Below are the code and all the weights of a small trained network. Each question names an input and a target symbol and asks about switching units off, where a switched-off unit gives its printed mean instead of its output.

import numpy as np


def w(rows, s, z=0):
    codes = np.array(rows[::2]) - 128.0
    scale = np.full(codes.shape[1], s)
    scale[-1] = z or s
    return codes * scale


def f(y):
    return y / 2 * (1 + np.tanh(0.7978845608 * (y + 0.044715 * y**3)))


def softmax(a):
    e = np.exp(a - a.max(-1, keepdims=True))
    return e / e.sum(-1, keepdims=True)


def log_softmax(a):
    a = a - a.max(-1, keepdims=True)
    return a - np.log(np.exp(a).sum(-1, keepdims=True))


def net(x, mask):
    ids = ['βδελπψω'.index(c) for c in x.split()]
    T = len(ids)
    res = E[ids] + P[:T]
    q, k, v = (res @ M[0].T for M in (Q, K, V))
    z = softmax(np.where(np.tri(T) > 0, q @ k.T / 3**0.5, -1e9)) @ v
    res = res + np.where(mask[0], z, O[0][:, -1]) @ O[0][:, :-1]
    y = f(res @ A[0][:, :-1].T + A[0][:, -1])
    res = res + np.where(mask[1:17], y, B[0][:, -1]) @ B[0][:, :-1]
    return log_softmax(res[-1] @ U[:, :-1].T + U[:, -1])


Q, K, V, O, A, B = {}, {}, {}, {}, {}, {}
E = w([
[101,141,99,197,187],'β',
[74,150,121,199,146],'δ',
[84,169,70,157,174],'ε',
[127,134,2,185,61],'λ',
[64,235,134,120,67],'π',
[162,175,205,191,107],'ψ',
[185,188,118,100,170],'ω',
],0.0078)
P = w([
[69,114,125,127,192],'0',
[62,172,139,141,178],'1',
[77,172,139,145,170],'2',
[100,178,139,147,170],'3',
[104,159,132,134,142],'4',
[124,154,134,134,132],'5',
[140,150,128,130,123],'6',
[154,147,127,123,110],'7',
[176,150,127,125,102],'8',
[190,149,118,122,86],'9',
[206,145,120,116,72],'10',
[220,152,123,115,62],'11',
[231,156,115,120,56],'12',
[254,163,113,117,46],'13',
],0.0076)
Q[0] = w([
[131,187,218,96,185],'head 0',
[101,6,158,11,146],'head 0',
[120,180,76,121,184],'head 0',
],0.02)
K[0] = w([
[132,145,54,205,158],'head 0',
[1,111,152,162,214],'head 0',
[122,117,129,137,70],'head 0',
],0.023)
V[0] = w([
[77,229,58,34,66],'head 0',
[93,181,249,141,84],'head 0',
[161,190,147,17,223],'head 0',
],0.02)
O[0] = w([
[156,6,163,144,189,254],'head 0',
[88,102,190,57,64,157],'head 0',
[155,124,68,40,197,102],'head 0',
],0.018,0.0086)
A[0] = w([
[115,112,68,197,94,92],'neuron 0',
[150,213,94,176,148,53],'neuron 1',
[172,139,92,120,139,58],'neuron 2',
[61,189,86,106,158,1],'neuron 3',
[39,129,138,89,161,31],'neuron 4',
[146,128,113,123,74,37],'neuron 5',
[155,113,111,97,88,147],'neuron 6',
[158,183,141,113,136,146],'neuron 7',
[77,159,125,42,155,49],'neuron 8',
[163,213,175,163,184,81],'neuron 9',
[120,237,88,172,139,78],'neuron 10',
[40,81,31,161,118,104],'neuron 11',
[93,173,74,157,135,229],'neuron 12',
[106,213,95,138,136,84],'neuron 13',
[2,159,45,132,160,135],'neuron 14',
[115,176,36,202,87,113],'neuron 15',
],0.013,0.0073)
B[0] = w([
[125,86,130,63,124,253],'neuron 0',
[169,113,155,171,170,162],'neuron 1',
[120,113,161,150,74,148],'neuron 2',
[224,87,190,192,108,148],'neuron 3',
[102,76,158,147,118,179],'neuron 4',
[163,61,149,141,149,127],'neuron 5',
[138,147,126,88,133,171],'neuron 6',
[86,2,122,134,157,135],'neuron 7',
[188,166,144,133,115,195],'neuron 8',
[147,148,114,92,98,181],'neuron 9',
[128,162,215,144,198,165],'neuron 10',
[175,142,126,107,114,165],'neuron 11',
[44,128,94,127,112,174],'neuron 12',
[150,127,112,82,71,150],'neuron 13',
[89,147,91,82,160,170],'neuron 14',
[118,129,86,201,78,200],'neuron 15',
],0.028,0.0065)
U = w([
[100,155,95,136,99,178],'β',
[125,71,129,136,148,3],'δ',
[168,109,73,132,88,22],'ε',
[128,143,55,106,164,193],'λ',
[172,153,124,232,130,139],'π',
[252,156,105,108,164,228],'ψ',
[154,163,156,124,32,144],'ω',
],0.0045,0.0038)

Each question gives the input, a string of symbols that net reads in full, and the target symbol t.
The units are the heads (3 rows each of Q, K, V and O) and the neurons (one row each of A and B). Each row of codes is followed by its name. A weight is (code - 128) times the scale printed after its matrix; where a second scale follows, it is the last column's (O, A, B and U).
mask holds one flag per unit, heads first, then neurons. A switched-off unit (its flag False) gives its mean, the last column of its rows in O or B, instead of its output. The means were averaged over made-up inputs and are rounded, as every weight is.
A unit's drop is (log p(t) with every unit on - log p(t) with that unit switched off) / (log p(t) with every unit on - log p(t) with every unit switched off).
The circuit of an input: a set's keep is (log p(t) with only the set's units on - log p(t) with every unit switched off) / (log p(t) with every unit on - log p(t) with every unit switched off). Starting from the 12 units with the biggest drops (on a tie, the unit counted first), units are removed one at a time, each time the one whose removal leaves the highest keep (on an exact tie, the one counted first), for as long as the keep stays at least 0.8.
units of the circuit, in order: the units of the circuit, biggest drop first
unit that matters most: the unit with the biggest drop
k most important neurons: the k neurons with the biggest drops, biggest first
input ε ε ω ε, target ψ: units of the circuit, in order => [head 0; neuron 8]
input ψ π ψ ψ ψ ω ε, target ψ: units of the circuit, in order => [neuron 8; head 0]
input λ ω λ π β ψ π ε ε π λ, target δ: units of the circuit, in order => [head 0]
input ψ ω ω π ψ, target ψ: units of the circuit, in order => [head 0; neuron 8]
input ω π λ ω ψ β ε λ β, target ε: units of the circuit, in order => [head 0; neuron 0; neuron 15; neuron 10]
input ψ ψ β β ε λ ε, target ε: 4 most important neurons => [neuron 0; neuron 15; neuron 10; neuron 9]
input β ω λ λ ε λ λ, target ε: units of the circuit, in order => [neuron 0; head 0; neuron 15; neuron 10]
input ψ ε π, target ω: units of the circuit, in order => [head 0; neuron 8]
input λ ψ ω ε, target π: 2 most important neurons => [neuron 15; neuron 1]
input ω ε β, target ψ: units of the circuit, in order => [neuron 8; head 0]
input δ ω λ λ δ π π λ ψ ε λ π δ, target δ: units of the circuit, in order => [head 0; neuron 0; neuron 8]
input π ψ ψ ω ω ε ψ π π π λ λ, target δ: units of the circuit, in order => [head 0; neuron 0]
input λ ψ ψ ε π β π λ ψ ε λ π β, target δ: units of the circuit, in order => [head 0; neuron 0; neuron 8]
input δ ω ω π λ π π δ δ ψ ψ β, target ω: unit that matters most => head 0
input ω π β, target ψ: 2 most important neurons => [neuron 8; neuron 12]
input λ β π, target π: 2 most important neurons => [neuron 15; neuron 1]
input π π ε ω λ, target ψ: 4 most important neurons => [neuron 11; neuron 12; neuron 15; neuron 4]
input ε δ ω ε ε β, target λ: units of the circuit, in order => [head 0; neuron 14]
input ω ψ δ, target ψ: 2 most important neurons => [neuron 8; neuron 3]
input β π λ π λ π ε β π π β, target δ: most important neuron => [neuron 8]
input δ ψ δ, target ω: 2 most important neurons => [neuron 8; neuron 4]
input λ π ω λ, target ψ: 2 most important neurons => [neuron 11; neuron 15]
input β ε λ π ω π λ β λ δ λ ε, target ε: 4 most important neurons => [neuron 0; neuron 15; neuron 9; neuron 10]
